Lus: [126 132  89 156  95 132  71]
zal: [157  95  82 129  75 131 123]
fotup: [128 123  82 157  95 131  75]
situp: [156  70 132 126  95  89 132]
vaku: [123  95  82 130  75 128 157]
dez: [126  88 113 151  95 154 130]
has: [ 75 131 123] -> yes
order: [ 75  82  95 123 128 131 157] -> fotup
order: [156  95 132  71 126 132  89] -> Lus
order: [126 132 156  89  95  71 132] -> Lus

leg: [ 91 169 191  83 164]
bebo: [ 78  83 147  96 127]
musig: [135 114 122 125 151]
Vun: [135 102 108 118 107]
Zet: [165 169  83  91 191]
mabom: [ 56  77 132 113 119]
taso: [122 128  88  92 146]
len: [135] -> 1
order: [114 122 125 135 151] -> musig
has: [ 96 147  83] -> no
has: [191 169  91] -> no
has: [83 91] -> yes
order: [191  91  83 169 165] -> Zet
len: [56] -> 1

Zive: [158 182  98  70 171  97]
Fuz: [192 140 136 165 181 101]
tila: [149  90 152 136  97 140]
Befo: [109 168 135 166 101  87]
Gib: [ 63 119 166  74 193 185]
visu: [141  94 185 154 122 146]
mera: [167 171 191 194 186  60]
tez: [ 59 104 147 148 138 185]
Zil: [ 86  90  59  82 103 165]
dopat: [149  83 146 173 128 122]
order: [140  97 136 152  90 149] -> tila
len: [149  83 146 173 128 122] -> 6

sib: [158 163 134  99  79 188 186 183 145 128 179 153 120 138 158 144 152 176]
Rasev: [ 91 166 186 139 142 184 150  73 131 137 153 136 151 108 171 115 116  72]
marir: [151 161 159  52  70 145 182 122 142 106 190 107 111 101 164  81 134 131]
mido: [182 116  94  60  70  88 148 179 137  97 152 106  89 127 113 106 146 185]
fomal: [ 93 104 134 151 174  76  76  58 112 126  91  90 136 102 109  79  97  69]
Lak: [181 120 100  55  67  95 155 174 139  97 161 108  91 124 121 102 147 183]
kepi: [ 87 119 153 152 173 100  87  52 114 133 101  98 146  99 126  85  98  62]
has: [ 79 109 102] -> no
has: [121 102] -> yes
has: [79 99] -> no
has: [104 134 151 174  76] -> yes

dudag: [164 141 106 154 125 105 153 160 107 162 128 153 102 165]
bigu: [116 131  98 131 167  98 105 123 103 117 108 115 110 120]
Zut: [103 108 123 115 131 106 116 117 167  98 120  98 110 131]
Nov: [188 150 129 172 103 126 177 178 128 187 148 172 120 185]
zegep: [ 72 106 137 125 158 140  87  75 134  69 114  87 139  70]
Sozi: [ 72 106 137  84 158 140  87  75 134  69 114  87 139  70]
Tasit: [169 136 134 147 103 133 168 159 130 167 144 162 121 167]
rigo: [166 158  86 171 148  88 142 170  90 166 123 157  96 170]
maden: [101 126  92 123 164  93  92 112  98 103 102 103 108 105]
has: [164  93  92] -> yes
order: [ 98  98 103 105 108 110 115 116 117 120 123 131 131 167] -> bigu

Zodez: [ 69 168 164 100]
zenes: [ 97 132 147 110]
nez: [ 69  99 168 164]
Table of tags by key:
[100] -> Z_557
[110] -> Z_216
[164] -> Z_594
[168] -> Z_288
key Zodez 3:  -> Z_557
has: [ 69  99 169 164] -> no
has: [168 164 101] -> no
order: [168 164  69  99] -> nez
[ 97 132 147 110] -> zenes
len: [ 69 168 164] -> 3

Tutum: [ 98 149 131 116  97 194]
fule: [103 140 168 140 143  96]
lekug: [ 98 193  97 116 149 131]
len: [103 140 168 140 143  96] -> 6
order: [131 149 116  97 193  98] -> lekug
tags:
[149] -> Z_329
[141] -> Z_388
[140] -> Z_814
[193] -> Z_803
[139] -> Z_261
[168] -> Z_502
[169] -> Z_382
[144] -> Z_281
[143] -> Z_718
key fule 1:  -> Z_814
[ 98 149 131 116  97 194] -> Tutum
has: [116 149 131] -> yes

dip: [113 124 178 122 150  96  93 137  84 118 170 198 178 113 138  82]
ripi: [174  80 118 162  85 123 113 113 101 167  48 154 166 174 125 122]
zes: [175  88 113 160  98 120 115 130  95 167  47 155 167 175 129 123]
komut: [ 72 178 136  95 173 136 145 124 154  98 207 103  88  72 133 132]
Fefe: [114 124 178 126 150  95  92 134  81 122 168 197 174 114 140  78]
zus: [144 131  84 129 101 160 166 124 172 128  88  60  81 144 121 172]
fega: [118 125 176 125 154  96  95 125  80 118 167 197 177 118 129  76]
tagav: [145 127  78 127  98 160 161 132 169 130  89  61  79 145 118 179]
kivar: [115 128 178 124 151  98  91 134  84 120 157 193 182 115 141  79]
len: [ 72 178 136  95 173 136 145 124 154  98 207 103  88  72 133 132] -> 16
len: [114 124 178 126 150  95  92 134  81 122 168 197 174] -> 13
len: [115 128 178 124 151  98] -> 6

